Each row has a name. After each piece below comes the name of the row it's from, unless a question asks for something else. Each question is about the rows just above it.

[ 43 -30  19 -13 -47  16 -51  84  60  -7  71  25 -45  -1  49  41 -58  75
 -13   1   1  51 -37  -6 -90  25  -4  36 -52  95  34  66  -4 -63  35 -26
  11  35 -56 -24 -48] = R
[ 19 -44   8  -8 -39  16 -35  63  49  -7  55  34 -56 -19  38  22 -62  57
  38 -12   1  44 -58 -12 -84  34   8  25 -63  61  40  51   8 -48  31 -14
  16  38 -70  -1 -21] = E
[-10 -49  -5  -4 -12  29  27 -11  -2  -7  34  34 -51 -36  -4  -3 -85  31
 -67 -36  15  51 -93 -26 -66  34  35   3 -52 -26  42  13  35 -13  33   7
  26  25 -74  -7 -39] = Z
[-10 -49  -5  -4 -12  29  71  84 -51 -67  25  -7 -51 -36  -4  -3 -85  31
 -67 -36  15  51 -93 -26 -66  34  33   3 -52 -26  42  33  35 -13  33   7
  36   3  33  46  33] = M
[-14 -67  -2 -32 -27  34  11  10  32  -7  30  39 -40 -31  -4 -21 -54 -12
 -28 -25  19  18 -88  34 -54  39  29 -39 -22 -43  56  21  29 -13  23  -5
  26  11 -96  40  24] = N
[  33  -67  -32   -2  -19    3  -27   42   15   -7   71   25  -68  -19
   49   60  -96  118  -72  -15   -9   89  -63  -41  -96   25    8  100
 -103  112   25   -2   20  -18   38    4   34   11  -89   28   33] = J
[ 33 -20   8  -4 -23  34 -12  21  26  -7  55   7 -17  -7  -4  16 -77  57
 -33 -12  15  76 -68 -17 -60   7   5   3 -22   9  36  28   5 -43  38  -8
  26  25 -70  -1  -3] = S
Times [33] occurs in M: : 5
[ 61 -63] is which row, read backwards? : E
What are the next 3 entries after [-67  -2 -32]? : [-27  34  11]
Times [38] occurs in E: : 3
Which row holds [ 25  71  -7  60  84 -51] read backwards? : R
Give the next 3 entries after [-22 -43  56  21  29]. : [-13  23  -5]

[ -3  -1  -1  -1   2   2  -2  -1 -18  -5  -3]  L
[  6   8  -2  -9   2 -34   4  -1 -20  14   6]  K
[ -3   0  -1   0   3  -6  -3  -1 -18   1  -2]  U
[ -4  -2   0   1   1  -7  -4  -1 -41  -6  -2]  B
[ -4  -2   0   1   1  -7  -4   0 -19   3  -2]  H
[ -2  -1  -1  -1   2   2  -2  -1 -18  -5  -3]  Y
[ -1  -1   0   2  -2  -1 -18  -5  -3 -10  -5]  W
[ -4   0  -2  -2   5  -3  -3  -1 -17  -5  -5]  G
[ -6  -7   3   4  -1 -10  -3   0 -64   3   2]  X
[ -5  -4   1   1   2  -9  -3  -1 -52   0   0]  Q
[  6   8  -2  -9   2 -34   4  -1  97  28   6]  T
[ -5  -7   3   3  -2 -13  -3   0 -53   7   2]  V
q: [ -3  -1  -1  -1   2   2  -2  -1 -18  -5  -3] : L
Which row holds [-41  -1  -4  -7   1   1   0] read backwards? : B

[12  1  0 20] -> far
[ -6  -6 -25  -6] -> bere
[ 2  1 21 30] -> Zoga
[ 2  1 21 20] -> leka
[ 5 -6 29 -5] -> nubuv
[29  5 -6 -8] -> vesut
[-16  -3  73  -5] -> gerap
[ 9 -7 30  2] -> Peto
Shuffled far with one entry gone: [12 20  0], missing : [1]
Which row holds [-6  5 29] read backwards? : vesut
Which value appears more than once in bere? : [-6]
nubuv without one entry, shuffled: [29  5 -6]. Gone: : [-5]
q: [ 2  1 21 20] : leka

[ 20 -69  65 -88  70   3 100 -23   3  18]  P
[-60  41   0  87 -17 -24  78  16 -22 -33]  F
[  0  41 -60 -43 -82 -43 -16  55 -33 -23]  C
Which entry of P is missing from [  3  70  20  18   3 -69 -88 100 -23]? : [65]
Which value appears more than once in C? : [-43]
Which row holds [-43 -60  41   0] read backwards? : C

[ 11  14   4 -17 -12  -5  17 -19  14   3  -2  -1  -1  -7  -2 -20   1]  vese
[  3 -16  -1  -4  -2  -6 -19 -12  -8   1  -1   1   0 -25  -1  -6   1]  Bop
[ -5  -6  -2   7   6 -15 -17  -5 -25   5   0   5   1 -41   0   8   2]  Tora
[-11 -17  -2  -3   8 -11 -17  -4 -18   5   2   7   3 -47   2  -5  -3]  Gona
[ -3  29   5 -10  -2 -10  26  -9   3  10   2   7   1 -14   2 -12  -2]  lates
[ 25 -21  -3   1 -11  -1 -16 -11  10  -7 -10 -11  -2  12  -8   3   9]  seba
[ 11  -3  -3  22   0  -6 -16   4 -20   0  22  -1  22 -22  -4  22   8]  Faluv
[ 20  21  -2  16  -8  -2  21   6  -3  -9  -7 -16  -3  -5  -5  21   8]  Suko
[ -6  11   3 -17  -3 -10  16 -14   0   5   2   3   1 -37   2 -21  -4]  tisi
[ -3  -7   9  12   7  76  -8  81  43  19  14  32   3 104   6  23  -9]  Fovu
[ -6  -1 -25   0   1  -1   1  -8 -12 -19  -6] is which row, read backwards? : Bop
Which value appears more than once in seba? : [-11]

[-20 -17  29  25  -9  26] : keleg
[  6 -28  22  25  -9  50] : ziga
[-25  44 -27 -18 -27  18] : Taruz
[-41  24 -17  28  36  80] : Fam
[-10 -49  27  50  -2  23] : beder
[120  19 -40 -40  32 100] : fefuv
[ 29 -58  10  42   6  54] : lanef
[ 73 -47 -11  16  14  96] : botul
[  8  76  11 -50 -23  45] : pud
[ 9  9 19 47  9  9] : Seri
[ -5 -40  24  41   6  33] : gosem
[ -5 -40  24  51   6  33] : buleb
The value that Seri holds more than once: : [9]
Where do [ -5 -40  24  51   6  33] appear? : buleb
The value that Taruz holds more than once: : [-27]
The row with [-10 -49  27  50  -2  23] is : beder
q: [ -5 -40  24  41   6  33] : gosem

